Here is a tiny trained network, its code and every weight. The questions are about switching its units off for an input and a class, where a switched-off unit gives its printed mean instead of its output.

import numpy as np


def w(rows, s, z=0):
    codes = np.array(rows[::2]) - 128.0
    scale = np.full(codes.shape[1], s)
    scale[-1] = z or s
    return codes * scale


def norm(h):
    return h / np.sqrt((h * h).mean(-1, keepdims=True) + 1e-5)


def f(y):
    return np.maximum(y, 0)


def log_softmax(a):
    a = a - a.max(-1, keepdims=True)
    return a - np.log(np.exp(a).sum(-1, keepdims=True))


def net(x, mask):
    res = np.array(x, float).reshape(1, 5) / 4 @ E
    u = 0
    for l in range(2):
        y = f(norm(res) @ A[l][:, :-1].T + A[l][:, -1])
        res = res + np.where(mask[u : u + 3], y, B[l][:, -1]) @ B[l][:, :-1]
        u += 3
    return log_softmax(norm(res)[-1] @ U[:, :-1].T + U[:, -1])


A, B = {}, {}
E = w([
[39,250,125,39],'x0',
[127,127,127,128],'x1',
[77,182,41,254],'x2',
[168,216,244,176],'x3',
[221,168,42,69],'x4',
],0.0053)
A[0] = w([
[255,191,49,94,79],'0.n1',
[196,199,230,169,1],'0.n2',
[160,226,178,173,58],'0.n3',
],0.011,0.0085)
B[0] = w([
[61,98,190,178,255],'0.n1',
[103,5,27,97,194],'0.n2',
[91,100,55,116,208],'0.n3',
],0.015,0.0042)
A[1] = w([
[145,195,44,248,37],'1.n1',
[249,67,118,230,2],'1.n2',
[191,98,144,159,39],'1.n3',
],0.012,0.0049)
B[1] = w([
[227,62,225,18,248],'1.n1',
[20,254,97,42,254],'1.n2',
[118,248,151,94,167],'1.n3',
],0.0097,0.0036)
U = w([
[121,72,26,112,148],'0',
[109,252,116,109,164],'1',
[79,94,205,193,128],'2',
[215,112,193,73,123],'3',
[134,128,128,151,246],'4',
[141,135,118,171,64],'5',
[242,192,85,173,8],'6',
],0.017,0.011)

Each question gives the input, the list of numbers given to net, and the class t.
The units are the neurons (one row each of A and B). Each row of codes is followed by its name. A weight is (code - 128) times the scale printed after its matrix; where a second scale follows, it is the last column's (A, B and U).
mask holds one flag per neuron, layer by layer. A switched-off neuron (its flag False) gives its mean, the last column of its row in B, instead of its output. The means were averaged over made-up inputs and are rounded, as every weight is.
A unit's drop is (log p(t) with every unit on - log p(t) with that unit switched off) / (log p(t) with every unit on - log p(t) with every unit switched off).
The circuit of an input: a set's keep is (log p(t) with only the set's units on - log p(t) with every unit switched off) / (log p(t) with every unit on - log p(t) with every unit switched off). Starting from all 6 units, units are removed one at a time, each time the one whose removal leaves the highest keep (on an exact tie, the one counted first), for as long as the keep stays at least 0.8.
circuit, biggest first: the units of the circuit, biggest drop first
top k neurons: the k neurons with the biggest drops, biggest first
drop of u: that unit's drop, to one decimal
input [-7,-6,8,0,-7], class 3: top 3 neurons => 1.n1; 0.n1; 0.n2
input [-1,-4,7,3,-6], class 3: circuit, biggest first => 1.n1; 0.n1
input [-3,-1,0,-2,5], class 2: circuit, biggest first => 0.n1
input [-4,-8,0,6,6], class 4: top 2 neurons => 0.n1; 0.n2
input [4,0,5,2,-4], class 3: circuit, biggest first => 1.n1; 0.n1; 1.n2
input [5,3,-5,6,-5], class 0: circuit, biggest first => 0.n2; 0.n1; 0.n3
input [7,-1,-6,8,-1], class 0: top 2 neurons => 0.n2; 0.n3
input [-5,-8,-5,4,6], class 4: top 2 neurons => 0.n1; 1.n2
input [-7,6,-2,2,-7], class 1: top 2 neurons => 1.n2; 0.n1
input [3,0,2,5,6], class 2: top 2 neurons => 0.n1; 1.n2
input [-7,4,1,6,2], class 1: top 2 neurons => 1.n2; 1.n3
input [3,-1,7,4,1], class 3: top 2 neurons => 1.n1; 0.n2
input [-2,-4,-5,8,1], class 0: drop of 1.n2 => 0.0
input [-5,-2,0,0,-3], class 1: drop of 0.n1 => 0.1
input [-5,-2,4,4,3], class 1: drop of 0.n1 => -0.1
input [-7,-5,-4,7,-1], class 0: drop of 0.n2 => 1.1
